Below are the code and all the weights of a small trained network. Each question names an input and a target symbol and asks about switching units off, where a switched-off unit gives its printed mean instead of its output.

import numpy as np


def w(rows, s, z=0):
    codes = np.array(rows[::2]) - 128.0
    scale = np.full(codes.shape[1], s)
    scale[-1] = z or s
    return codes * scale


def norm(h):
    return h / np.sqrt((h * h).mean(-1, keepdims=True) + 1e-5)


def f(y):
    return y / 2 * (1 + np.tanh(0.7978845608 * (y + 0.044715 * y**3)))


def softmax(a):
    e = np.exp(a - a.max(-1, keepdims=True))
    return e / e.sum(-1, keepdims=True)


def log_softmax(a):
    a = a - a.max(-1, keepdims=True)
    return a - np.log(np.exp(a).sum(-1, keepdims=True))


def net(x, mask):
    ids = ['ΓΞαδεζηθπστφψω'.index(c) for c in x.split()]
    T = len(ids)
    res = E[ids] + P[:T]
    u = 0
    for l in range(2):
        r = norm(res)
        for j in range(2):
            rows = slice(2 * j, 2 * j + 2)
            q, k, v = (r @ M[l][rows].T for M in (Q, K, V))
            z = softmax(np.where(np.tri(T) > 0, q @ k.T / 2**0.5, -1e9)) @ v
            o = O[l][rows]
            res = res + np.where(mask[u + j], z, o[:, -1]) @ o[:, :-1]
        u += 2
        y = f(norm(res) @ A[l][:, :-1].T + A[l][:, -1])
        res = res + np.where(mask[u : u + 4], y, B[l][:, -1]) @ B[l][:, :-1]
        u += 4
    return log_softmax(norm(res)[-1] @ U[:, :-1].T + U[:, -1])


Q, K, V, O, A, B = {}, {}, {}, {}, {}, {}
E = w([
[132,123,157,135,173,97,156],'Γ',
[253,168,47,109,92,158,88],'Ξ',
[125,94,163,134,129,98,140],'α',
[248,200,113,238,239,112,193],'δ',
[135,112,159,138,146,95,144],'ε',
[126,113,162,160,170,131,97],'ζ',
[128,121,162,134,177,99,127],'η',
[41,144,110,152,60,203,178],'θ',
[126,104,138,173,177,138,111],'π',
[140,148,133,181,93,73,55],'σ',
[40,192,188,85,102,89,143],'τ',
[122,95,161,163,145,129,127],'φ',
[133,94,115,57,141,195,162],'ψ',
[140,132,151,148,186,113,129],'ω',
],0.023)
P = w([
[160,175,40,63,90,171,154],'0',
[87,30,147,122,215,116,102],'1',
[153,121,219,105,145,155,141],'2',
[201,190,187,129,74,169,214],'3',
[21,26,11,168,169,27,132],'4',
[90,38,101,107,204,41,80],'5',
[148,120,167,103,136,116,111],'6',
],0.012)
Q[0] = w([
[197,61,247,52,184,149,98],'0.h1',
[217,132,198,126,112,251,193],'0.h1',
[235,154,246,131,171,152,132],'0.h2',
[168,120,127,23,62,255,185],'0.h2',
],0.0085)
K[0] = w([
[230,169,248,108,45,210,158],'0.h1',
[174,202,2,120,48,227,209],'0.h1',
[221,227,145,63,67,107,164],'0.h2',
[95,82,56,66,52,160,157],'0.h2',
],0.0064)
V[0] = w([
[118,191,89,35,81,22,80],'0.h1',
[190,37,107,120,18,87,254],'0.h1',
[42,37,82,77,63,174,141],'0.h2',
[26,55,163,67,94,171,48],'0.h2',
],0.0055)
O[0] = w([
[113,132,161,183,124,85,144,131],'0.h1',
[143,149,75,129,245,100,93,106],'0.h1',
[178,206,102,136,172,131,36,8],'0.h2',
[89,157,141,101,156,115,130,79],'0.h2',
],0.012,0.0019)
A[0] = w([
[108,175,159,171,20,37,11,43],'0.n1',
[57,166,72,130,66,189,83,1],'0.n2',
[199,115,41,164,68,96,68,140],'0.n3',
[129,92,185,162,147,112,73,92],'0.n4',
],0.011,0.0073)
B[0] = w([
[115,33,119,165,8,137,112,255],'0.n1',
[109,177,133,224,120,148,77,142],'0.n2',
[220,184,207,135,70,111,167,188],'0.n3',
[150,157,113,141,139,113,179,179],'0.n4',
],0.014,0.0078)
Q[1] = w([
[221,118,240,148,128,165,168],'1.h1',
[187,122,105,101,156,170,100],'1.h1',
[17,65,120,99,205,151,147],'1.h2',
[254,135,220,102,210,195,154],'1.h2',
],0.0096)
K[1] = w([
[203,229,86,117,38,115,237],'1.h1',
[185,173,2,100,159,100,149],'1.h1',
[65,149,197,93,160,191,176],'1.h2',
[157,183,80,113,89,220,241],'1.h2',
],0.0083)
V[1] = w([
[195,114,97,248,159,254,116],'1.h1',
[181,50,101,155,52,83,40],'1.h1',
[76,100,187,196,141,78,106],'1.h2',
[188,109,102,78,123,42,200],'1.h2',
],0.0095)
O[1] = w([
[48,161,2,169,58,79,159,175],'1.h1',
[45,123,86,153,199,151,226,254],'1.h1',
[208,203,118,143,94,185,194,146],'1.h2',
[108,56,105,196,153,239,66,182],'1.h2',
],0.0087,0.0048)
A[1] = w([
[110,130,151,99,110,174,166,248],'1.n1',
[113,122,47,1,157,183,104,110],'1.n2',
[46,117,94,143,117,123,134,178],'1.n3',
[116,115,172,135,159,161,117,4],'1.n4',
],0.015,0.0035)
B[1] = w([
[114,159,123,53,133,114,80,211],'1.n1',
[129,119,6,76,105,100,148,254],'1.n2',
[129,164,153,121,112,135,107,240],'1.n3',
[166,177,104,112,125,141,137,136],'1.n4',
],0.018,0.0061)
U = w([
[144,51,117,129,164,200,83,95],'Γ',
[93,123,120,151,169,141,127,94],'Ξ',
[165,143,109,137,183,100,85,151],'α',
[100,76,133,134,62,137,145,165],'δ',
[176,101,64,192,178,121,189,2],'ε',
[119,168,186,7,98,112,74,82],'ζ',
[163,101,147,60,142,219,105,120],'η',
[140,169,139,102,133,17,165,45],'θ',
[68,216,109,116,118,140,84,182],'π',
[75,155,154,93,169,170,211,128],'σ',
[227,174,152,93,145,136,151,203],'τ',
[129,125,36,68,136,132,112,199],'φ',
[94,92,151,118,162,53,35,77],'ψ',
[93,91,142,59,117,208,99,20],'ω',
],0.017,0.0051)

Each question gives the input, a string of symbols that net reads in full, and the target symbol t.
The units are the heads (2 rows each of Q, K, V and O) and the neurons (one row each of A and B). Each row of codes is followed by its name. A weight is (code - 128) times the scale printed after its matrix; where a second scale follows, it is the last column's (O, A, B and U).
mask holds one flag per unit, layer by layer, with each layer's heads first. A switched-off unit (its flag False) gives its mean, the last column of its rows in O or B, instead of its output. The means were averaged over made-up inputs and are rounded, as every weight is.
A unit's drop is (log p(t) with every unit on - log p(t) with that unit switched off) / (log p(t) with every unit on - log p(t) with every unit switched off).
The circuit of an input: a set's keep is (log p(t) with only the set's units on - log p(t) with every unit switched off) / (log p(t) with every unit on - log p(t) with every unit switched off). Starting from all 12 units, units are removed one at a time, each time the one whose removal leaves the highest keep (on an exact tie, the one counted first), for as long as the keep stays at least 0.8.
circuit, biggest first: the units of the circuit, biggest drop first
k most important neurons: the k neurons with the biggest drops, biggest first
top k neurons in layer l: the k neurons of layer l with the biggest drops, biggest first
heads that matter: for each layer, one digit per head in row order, 1 if its drop is at least 0.15 and else 0, layers parted by /
input ψ σ ψ φ, target ψ: circuit, biggest first : (1.h2, 0.n1)
input σ δ ε, target σ: heads that matter : 00 / 00
input θ Γ φ σ ζ Γ ζ, target σ: circuit, biggest first : (0.h2, 0.n1)
input τ σ θ σ σ φ, target θ: circuit, biggest first : (0.n1, 1.h2)
input σ τ ε ψ η, target τ: circuit, biggest first : (1.h1, 0.n1, 1.h2)
input σ Γ σ φ, target σ: heads that matter : 00 / 10
input ε Γ ζ ω, target ε: circuit, biggest first : (0.h1)
input ζ σ Γ ω σ φ φ, target ω: top 2 neurons in layer 0 : (0.n3, 0.n1)
input σ σ θ α, target σ: circuit, biggest first : (0.n3, 0.n1)
input ω ε σ η, target ω: heads that matter : 01 / 01
input Γ σ φ ψ π η, target φ: 2 most important neurons : (0.n3, 1.n2)
input π σ φ, target π: heads that matter : 00 / 10
input ψ Ξ σ φ ψ ψ φ, target φ: 4 most important neurons : (0.n3, 0.n1, 1.n2, 0.n2)
input θ ψ π, target θ: circuit, biggest first : (1.h2, 0.n2)
input ψ π Γ, target ψ: circuit, biggest first : (1.h2)
input σ δ σ α σ π, target σ: heads that matter : 01 / 10
input φ σ ψ ε π, target σ: 2 most important neurons : (1.n2, 0.n1)
input ε φ δ ψ η, target φ: heads that matter : 10 / 11
input σ Γ σ ε, target σ: 3 most important neurons : (0.n3, 1.n2, 0.n1)
input φ α σ ψ σ σ α, target ψ: circuit, biggest first : (0.n1, 1.h2)
input π τ ζ, target π: most important neuron : (0.n1)
input ε ψ Γ, target ε: heads that matter : 11 / 00
input φ φ φ ζ φ ψ ζ, target ζ: top 2 neurons in layer 1 : (1.n3, 1.n2)
input φ Γ θ σ η, target Γ: heads that matter : 10 / 11
input σ φ ζ, target σ: heads that matter : 00 / 00
input θ σ φ, target θ: heads that matter : 00 / 01
input σ σ ω Γ, target σ: circuit, biggest first : (0.n3, 1.n2, 0.n1)
input ω σ δ Γ σ, target δ: most important neuron : (0.n1)
